gagab: [117 138 153 184 157 106 100 111 125]
Baro: [207 150 123 138 163 135 189 158 114]
kaze: [206 158 150 123 114 135 138 163 189]
pom: [140 104 120 147 104 165 195 124 123]
lavag: [117 138 153 184 157 100 104 131 130]
supo: [104 147 124 195 105 120 165 140 123]
order: [123 140 104 120 147 104 165 195 124] -> pom
order: [138 123 189 150 163 207 135 114 158] -> Baro
order: [123 140 165 120 105 195 124 147 104] -> supo
order: [114 123 135 138 150 158 163 189 206] -> kaze
order: [100 106 111 117 125 138 153 157 184] -> gagab
order: [124 140 165 104 120 195 147 104 123] -> pom

mamaf: [127 128 127 128 128 127 127 127 128 127 127 128 128 127]
Kosib: [131 131 124 130 131 130 131 131 130 131 130 128 132 131]
salut: [112 111 113  93 112 112  89 114  74  84 210  83 133 110]
duv: [130 140 129 123 130 123 120 124 131 128 152 134 122 124]
Nutom: [127 133 127 126 127 125 124 124 130 128 133 130 126 124]
gagis: [128 129 131 126 127 126 130 126 125 127 123 128 125 135]
miro: [129 129 126 129 130 131 129 129 131 131 128 129 130 128]
notiv: [127 135 127 128 127 126 125 125 130 128 123 129 131 126]
tif: [109 109 106 108 109 121 108 107 107 105  92 106 144 111]
zemi: [129 123 129 129 130 131 130 132 125 128 124 126 127 132]
Ger: [130 130 131 131 131 130 132 131 131 131 124 131 128 131]
befeb: [129 131 129 130 129 128 129 129 131 130 126 130 128 129]
order: [123 125 125 126 126 126 127 127 128 128 129 130 131 135] -> gagis
order: [131 132 128 130 131 130 131 131 130 131 130 124 131 131] -> Kosib
order: [129 124 128 129 132 129 127 130 126 130 131 123 125 132] -> zemi
order: [131 128 131 124 131 131 131 132 130 131 131 131 130 130] -> Ger
order: [128 127 127 128 127 128 128 127 127 127 128 127 127 128] -> mamaf
order: [123 125 125 126 126 127 127 127 128 128 129 130 131 135] -> notiv
order: [126 128 128 129 129 129 129 129 129 130 130 130 131 131] -> befeb

Migi: [115  70 136 179 104 149 136 119 139 120  98 154  85 133  80 154 164 133
 116 150  80 138 111 115 106 192 168 134 112 140 109 140 101 143 113 128
  97 121  71  96 154 169 117 127 140  85 157 167 123]
kugu: [168 139 150  71 142 126 148 108 103 137  93 129 150 133 132 100  98 139
 101 167  76 130  84 112 161 139 139 110 101 108  86 126 101  95 153 117
 142 150 140 141 140 157 149 139  99 116 140 121 111]
modag: [164 154  97 167 111 119 113 120 117  70 136  98 143 127 179 168 121  96
 128 150 136 115  80 149 192  80 154 168 140 140 123 154  85 109 133 157
  71 134  85 138 101 112 139 140 115 104 106 116 133]
napab: [117  85 119 136  70 139 149 111 140 106 123 192 104 116  71 150 157 127
 121 113 109 133 128 154 101 136 154 168  85 167 154  97 115 115 143 138
 169  79 133  98 112 179 120 140 164  80  96 134 140]
order: [133 179  79 143 127 120 138  98 112 115 140 169 106  70  80 123 167  85
 133 157  97 134 128  85 139  96 149 104 154 140 119 109  71 111 116 117
 101 113 192 115 150 168 121 164 154 136 136 140 154] -> napab
order: [140 117  85 119 136  70 139 149 111 140 106 123 192 104 116  71 150 157
 127 121 113 109 133 128 154 101 136 154 168  85 167 154  97 115 115 143
 138 169  79 133  98 112 179 120 140 164  80  96 134] -> napab
order: [ 70  71  80  80  85  85  96  97  98 101 104 106 109 111 112 113 115 115
 116 117 119 120 121 123 127 128 133 133 134 136 136 138 139 140 140 140
 143 149 150 154 154 154 157 164 167 168 168 179 192] -> modag
order: [123 167 157  85 140 127 117 169 154  96  71 121  97 128 113 143 101 140
 109 140 112 134 168 192 106 115 111 138  80 150 116 133 164 154  80 133
  85 154  98 120 139 119 136 149 104 179 136  70 115] -> Migi

nuka: [119 135 116 192 104 129 109 148]
linem: [152 143 123 153 133 149 152 110]
pur: [158 133 120 124 124 123 124 121]
Bugos: [152 153 123 149 110 152 142 133]
Bituz: [192 148 135 119 129 116 109 103]
order: [103 109 116 129 119 135 148 192] -> Bituz
order: [104 129 119 116 109 148 192 135] -> nuka
order: [104 109 116 119 129 135 148 192] -> nuka
order: [121 124 123 124 124 120 133 158] -> pur
order: [103 148 116 129 192 135 109 119] -> Bituz
order: [153 133 149 152 110 152 143 123] -> linem

papip: [154 128 137 128 104 139 128 132 128 128 126 145 134 162 104 128  95 133
 118 146 117 136 107 111 148 119 134 128 154]
bub: [128 128 137 125 117 139  90 128 179 114 126 139 134 128 128 154  95 133
 117 145 119 128 114 107 144 128 139 114 141]
zumef: [128 127 137 128 122 137 107 128 151 134 131 133 120 152 112 131 107 124
 110 146 126 128 120 136 129 118 128 120 154]
ratar: [128 128 137 125 117 139  90 128 179 114 126 139 134 128 128 154  95 133
 117 145 119 128 114 107 144 128 139 114 128]
dokon: [154 129 137 129 128 141  90 128 186 128 124 145 135 162 105 145  95 133
 117 146 113 136 110 111 148 119 134 120 154]
pide: [154 128 137 118 111 119 107 128 133 146 128 128 126 117 136 139 162 128
 103 128 134 154  95 148 132 104 128 145 134]
Sase: [112 120 133 131 118 137 137 134 119 151 110 146 127 128 154 124 136 120
 107 107 152 128 131 129 126 122 128 128 128]
order: [136 154 128 117 134 145 162 128 133 146 137 134 104 128 139 107 128 126
 132 118 119  95 128 104 128 111 148 154 128] -> papip
order: [126 131 118 127 128 112 129 136 120 107 151 133 131 122 134 128 137 110
 137 128 124 146 152 128 128 120 120 154 107] -> zumef

